Here is a tiny trained network, its code and every weight. The questions are about switching its units off for an input and a class, where a switched-off unit gives its printed mean instead of its output.

import numpy as np


def w(rows, s, z=0):
    codes = np.array(rows[::2]) - 128.0
    scale = np.full(codes.shape[1], s)
    scale[-1] = z or s
    return codes * scale


def norm(h):
    return h / np.sqrt((h * h).mean(-1, keepdims=True) + 1e-5)


def f(y):
    return y / 2 * (1 + np.tanh(0.7978845608 * (y + 0.044715 * y**3)))


def log_softmax(a):
    a = a - a.max(-1, keepdims=True)
    return a - np.log(np.exp(a).sum(-1, keepdims=True))


def net(x, mask):
    res = np.array(x, float).reshape(1, 5) / 4 @ E
    u = 0
    for l in range(3):
        y = f(norm(res) @ A[l][:, :-1].T + A[l][:, -1])
        res = res + np.where(mask[u : u + 12], y, B[l][:, -1]) @ B[l][:, :-1]
        u += 12
    return log_softmax(norm(res)[-1] @ U[:, :-1].T + U[:, -1])


A, B = {}, {}
E = w([
[126,128,128],'x0',
[130,128,130],'x1',
[228,225,254],'x2',
[168,212,31],'x3',
[213,114,124],'x4',
],0.0023)
A[0] = w([
[150,153,182,85],'L0N1',
[118,106,153,45],'L0N2',
[119,132,134,99],'L0N3',
[111,111,130,74],'L0N4',
[122,129,135,129],'L0N5',
[231,33,72,25],'L0N6',
[195,3,177,8],'L0N7',
[211,173,27,70],'L0N8',
[135,112,128,66],'L0N9',
[117,112,144,64],'L0N10',
[176,158,184,101],'L0N11',
[129,144,112,102],'L0N12',
],0.0064,0.0013)
B[0] = w([
[177,116,120,162],'L0N1',
[137,147,127,107],'L0N2',
[126,128,128,118],'L0N3',
[153,140,119,116],'L0N4',
[134,131,128,129],'L0N5',
[23,5,104,177],'L0N6',
[89,131,205,193],'L0N7',
[59,204,123,251],'L0N8',
[114,123,127,105],'L0N9',
[135,140,126,109],'L0N10',
[195,116,122,199],'L0N11',
[107,125,133,124],'L0N12',
],0.012,0.0016)
A[1] = w([
[142,99,157,120],'L1N1',
[130,19,253,6],'L1N2',
[132,125,161,106],'L1N3',
[173,10,76,58],'L1N4',
[126,132,98,131],'L1N5',
[141,90,158,78],'L1N6',
[160,26,215,155],'L1N7',
[136,120,183,100],'L1N8',
[160,45,190,153],'L1N9',
[23,140,103,67],'L1N10',
[138,110,154,116],'L1N11',
[141,103,168,105],'L1N12',
],0.0045,0.0012)
B[1] = w([
[142,141,98,128],'L1N1',
[33,220,64,219],'L1N2',
[133,121,107,124],'L1N3',
[172,174,37,104],'L1N4',
[132,143,143,134],'L1N5',
[127,145,85,113],'L1N6',
[126,253,52,228],'L1N7',
[146,126,91,133],'L1N8',
[145,215,68,187],'L1N9',
[222,135,217,249],'L1N10',
[138,132,104,124],'L1N11',
[145,141,89,127],'L1N12',
],0.0071,0.0013)
A[2] = w([
[112,92,254,250],'L2N1',
[160,154,66,194],'L2N2',
[130,137,117,124],'L2N3',
[125,126,143,192],'L2N4',
[145,154,64,130],'L2N5',
[123,130,143,131],'L2N6',
[125,115,114,43],'L2N7',
[111,138,140,132],'L2N8',
[132,121,99,58],'L2N9',
[103,81,91,139],'L2N10',
[138,125,125,165],'L2N11',
[126,122,129,138],'L2N12',
],0.011,0.0012)
B[2] = w([
[105,31,72,253],'L2N1',
[99,67,93,180],'L2N2',
[121,113,131,132],'L2N3',
[118,128,114,147],'L2N4',
[109,50,135,164],'L2N5',
[120,126,123,137],'L2N6',
[150,134,149,110],'L2N7',
[116,142,115,155],'L2N8',
[136,111,156,110],'L2N9',
[248,161,142,182],'L2N10',
[124,125,116,129],'L2N11',
[134,134,125,129],'L2N12',
],0.014,0.0029)
U = w([
[255,147,140,156],'0',
[115,121,115,202],'1',
[71,223,150,126],'2',
[120,106,117,156],'3',
[98,75,113,102],'4',
[129,122,214,2],'5',
],0.0098,0.0057)

Each question gives the input, the list of numbers given to net, and the class t.
The units are the neurons (one row each of A and B). Each row of codes is followed by its name. A weight is (code - 128) times the scale printed after its matrix; where a second scale follows, it is the last column's (A, B and U).
mask holds one flag per neuron, layer by layer. A switched-off neuron (its flag False) gives its mean, the last column of its row in B, instead of its output. The means were averaged over made-up inputs and are rounded, as every weight is.
A unit's drop is (log p(t) with every unit on - log p(t) with that unit switched off) / (log p(t) with every unit on - log p(t) with every unit switched off).
The circuit of an input: a set's keep is (log p(t) with only the set's units on - log p(t) with every unit switched off) / (log p(t) with every unit on - log p(t) with every unit switched off). Starting from the 12 units with the biggest drops (on a tie, the unit counted first), units are removed one at a time, each time the one whose removal leaves the highest keep (on an exact tie, the one counted first), for as long as the keep stays at least 0.8.
circuit, biggest first: the units of the circuit, biggest drop first
k most important neurons: the k neurons with the biggest drops, biggest first
top k neurons in layer l: the k neurons of layer l with the biggest drops, biggest first
drop when u is switched off: that unit's drop, to one decimal
input [-5,7,-8,-2,3], class 0: circuit, biggest first : [L2N10]
input [-8,4,-6,8,4], class 2: 4 most important neurons : [L0N8, L2N1, L0N11, L0N1]
input [1,1,-8,-3,-1], class 0: circuit, biggest first : [L2N10, L2N1]
input [-7,1,-4,-7,4], class 2: circuit, biggest first : [L1N2, L1N7, L2N1]
input [-7,1,-8,6,3], class 0: circuit, biggest first : [L2N10, L2N1, L1N7]
input [6,0,1,-8,7], class 2: circuit, biggest first : [L1N2, L1N7]
input [8,-7,5,-8,8], class 2: 3 most important neurons : [L1N2, L0N7, L1N7]
input [-6,2,-5,8,-3], class 2: 4 most important neurons : [L0N8, L2N1, L0N7, L1N7]
input [5,0,-7,-4,-1], class 0: 3 most important neurons : [L2N10, L0N8, L0N11]
input [-3,7,-8,-7,-5], class 0: 2 most important neurons : [L2N10, L0N8]
input [7,-3,2,-8,-2], class 2: 2 most important neurons : [L0N7, L2N1]
input [1,-6,4,7,2], class 2: 3 most important neurons : [L0N8, L2N1, L2N10]
input [-5,5,-7,0,-6], class 0: 4 most important neurons : [L0N8, L0N7, L2N10, L1N4]
input [-7,5,-7,2,3], class 0: 2 most important neurons : [L2N10, L2N1]
input [5,-4,5,-6,-6], class 2: 2 most important neurons : [L2N1, L2N10]
input [-1,-4,4,-2,-1], class 0: top 3 neurons in layer 0 : [L0N6, L0N11, L0N1]
input [-2,-4,-1,-7,4], class 2: 4 most important neurons : [L1N2, L0N7, L1N7, L0N8]
input [0,7,-8,4,-5], class 0: 2 most important neurons : [L2N10, L0N7]
input [0,-4,4,0,6], class 4: most important neuron : [L2N5]
input [-7,2,4,-8,-2], class 2: top 2 neurons in layer 0 : [L0N7, L0N6]
input [1,-7,6,-8,8], class 2: drop when L0N1 is switched off : -0.1
input [-3,0,-2,-7,0], class 2: drop when L0N7 is switched off : 0.4
input [-6,6,-8,-8,-5], class 0: drop when L0N8 is switched off : 0.8
